Here is a tiny trained network, its code and every weight. The questions are about switching its units off for an input and a class, where a switched-off unit gives its printed mean instead of its output.

import numpy as np


def w(rows, s, z=0):
    codes = np.array(rows[::2]) - 128.0
    scale = np.full(codes.shape[1], s)
    scale[-1] = z or s
    return codes * scale


def norm(h):
    return h / np.sqrt((h * h).mean(-1, keepdims=True) + 1e-5)


def f(y):
    return y / 2 * (1 + np.tanh(0.7978845608 * (y + 0.044715 * y**3)))


def log_softmax(a):
    a = a - a.max(-1, keepdims=True)
    return a - np.log(np.exp(a).sum(-1, keepdims=True))


def net(x, mask):
    res = np.array(x, float).reshape(1, 4) / 4 @ E
    u = 0
    for l in range(2):
        y = f(norm(res) @ A[l][:, :-1].T + A[l][:, -1])
        res = res + np.where(mask[u : u + 10], y, B[l][:, -1]) @ B[l][:, :-1]
        u += 10
    return log_softmax(norm(res)[-1] @ U[:, :-1].T + U[:, -1])


A, B = {}, {}
E = w([
[174,210,36,72,107,6,109],'x0',
[188,71,120,253,97,55,89],'x1',
[39,161,81,186,89,131,143],'x2',
[140,194,135,145,60,177,38],'x3',
],0.0045)
A[0] = w([
[45,175,126,226,77,65,186,109],'L0N1',
[73,45,117,128,169,50,156,73],'L0N2',
[215,104,188,102,206,160,113,71],'L0N3',
[124,148,144,182,101,166,12,97],'L0N4',
[97,61,200,204,138,204,137,72],'L0N5',
[84,44,126,147,173,77,182,31],'L0N6',
[3,166,99,210,177,144,139,111],'L0N7',
[167,88,134,239,127,87,115,46],'L0N8',
[246,112,202,107,109,94,143,75],'L0N9',
[172,95,73,223,160,132,103,4],'L0N10',
],0.0066,0.0027)
B[0] = w([
[204,67,123,98,140,106,37,212],'L0N1',
[206,190,143,135,118,144,127,176],'L0N2',
[134,58,113,72,96,182,111,185],'L0N3',
[218,149,157,133,132,167,169,198],'L0N4',
[52,166,11,183,196,124,135,254],'L0N5',
[198,168,160,150,93,196,123,172],'L0N6',
[179,53,157,38,122,157,99,200],'L0N7',
[31,153,204,89,76,88,180,211],'L0N8',
[177,77,121,129,123,109,35,181],'L0N9',
[100,107,140,120,84,104,181,161],'L0N10',
],0.012,0.0041)
A[1] = w([
[112,110,187,184,130,34,155,39],'L1N1',
[150,142,63,99,168,165,98,84],'L1N2',
[146,57,74,123,93,150,82,44],'L1N3',
[124,155,55,104,125,36,126,63],'L1N4',
[42,140,200,20,124,132,200,36],'L1N5',
[136,191,45,204,254,54,77,52],'L1N6',
[142,93,131,113,175,91,175,131],'L1N7',
[188,151,184,118,148,77,74,144],'L1N8',
[249,231,156,200,147,181,181,9],'L1N9',
[111,206,130,148,104,125,210,162],'L1N10',
],0.0093,0.0014)
B[1] = w([
[71,237,150,92,77,72,126,183],'L1N1',
[139,101,161,196,84,41,152,241],'L1N2',
[159,154,125,50,152,61,82,221],'L1N3',
[130,57,141,170,192,250,154,205],'L1N4',
[95,189,170,182,42,17,123,176],'L1N5',
[1,121,86,115,160,201,165,214],'L1N6',
[151,207,89,185,66,225,8,136],'L1N7',
[34,104,89,164,174,182,168,254],'L1N8',
[210,220,149,148,140,161,210,228],'L1N9',
[156,30,134,81,129,92,53,175],'L1N10',
],0.0094,0.0046)
U = w([
[40,111,47,175,204,196,153,243],'0',
[75,187,178,145,39,38,124,97],'1',
[225,70,106,68,150,104,37,119],'2',
[254,220,137,171,146,195,197,3],'3',
],0.0091,0.0012)

Each question gives the input, the list of numbers given to net, and the class t.
The units are the neurons (one row each of A and B). Each row of codes is followed by its name. A weight is (code - 128) times the scale printed after its matrix; where a second scale follows, it is the last column's (A, B and U).
mask holds one flag per neuron, layer by layer. A switched-off neuron (its flag False) gives its mean, the last column of its row in B, instead of its output. The means were averaged over made-up inputs and are rounded, as every weight is.
A unit's drop is (log p(t) with every unit on - log p(t) with that unit switched off) / (log p(t) with every unit on - log p(t) with every unit switched off).
The circuit of an input: a set's keep is (log p(t) with only the set's units on - log p(t) with every unit switched off) / (log p(t) with every unit on - log p(t) with every unit switched off). Starting from the 12 units with the biggest drops (on a tie, the unit counted first), units are removed one at a time, each time the one whose removal leaves the highest keep (on an exact tie, the one counted first), for as long as the keep stays at least 0.8.
units of the circuit, in order: the units of the circuit, biggest drop first
most important unit: the unit with the biggest drop
k most important neurons: the k neurons with the biggest drops, biggest first
k most important neurons of layer l: the k neurons of layer l with the biggest drops, biggest first
input [2,7,-5,-7], class 1: units of the circuit, in order => L0N8
input [-5,6,4,8], class 3: 2 most important neurons => L0N4, L1N9
input [-6,-6,3,7], class 3: 2 most important neurons of layer 0 => L0N8, L0N4
input [-6,-1,7,1], class 2: 2 most important neurons of layer 0 => L0N7, L0N1
input [-5,-2,-6,1], class 2: 2 most important neurons => L0N3, L1N3
input [-1,-7,-6,1], class 1: 2 most important neurons of layer 0 => L0N1, L0N7
input [8,-8,-3,-3], class 0: 3 most important neurons of layer 1 => L1N4, L1N6, L1N1
input [-1,6,6,3], class 1: 4 most important neurons of layer 0 => L0N8, L0N10, L0N9, L0N3
input [6,-3,2,7], class 3: 4 most important neurons => L0N5, L1N9, L0N4, L0N9
input [-3,6,-6,-3], class 1: 3 most important neurons => L0N8, L0N1, L0N10
input [3,3,-2,6], class 3: 2 most important neurons => L0N4, L0N5
input [-5,0,2,-7], class 3: 3 most important neurons => L0N6, L0N2, L1N9
input [-6,6,6,8], class 3: 2 most important neurons of layer 0 => L0N4, L0N3
input [-3,-8,-7,5], class 1: 2 most important neurons => L1N5, L0N1
input [8,-3,7,3], class 0: most important unit => L0N3
input [5,-5,1,5], class 0: 3 most important neurons => L0N7, L0N8, L0N3
input [8,7,4,-7], class 0: 2 most important neurons of layer 1 => L1N4, L1N8
input [7,-4,-7,6], class 0: 3 most important neurons => L0N7, L1N8, L0N1
input [-4,-1,8,8], class 2: 4 most important neurons of layer 0 => L0N7, L0N1, L0N2, L0N6
input [3,-8,1,2], class 1: most important neuron of layer 1 => L1N5
input [-4,-3,-2,-6], class 3: 2 most important neurons of layer 0 => L0N6, L0N2
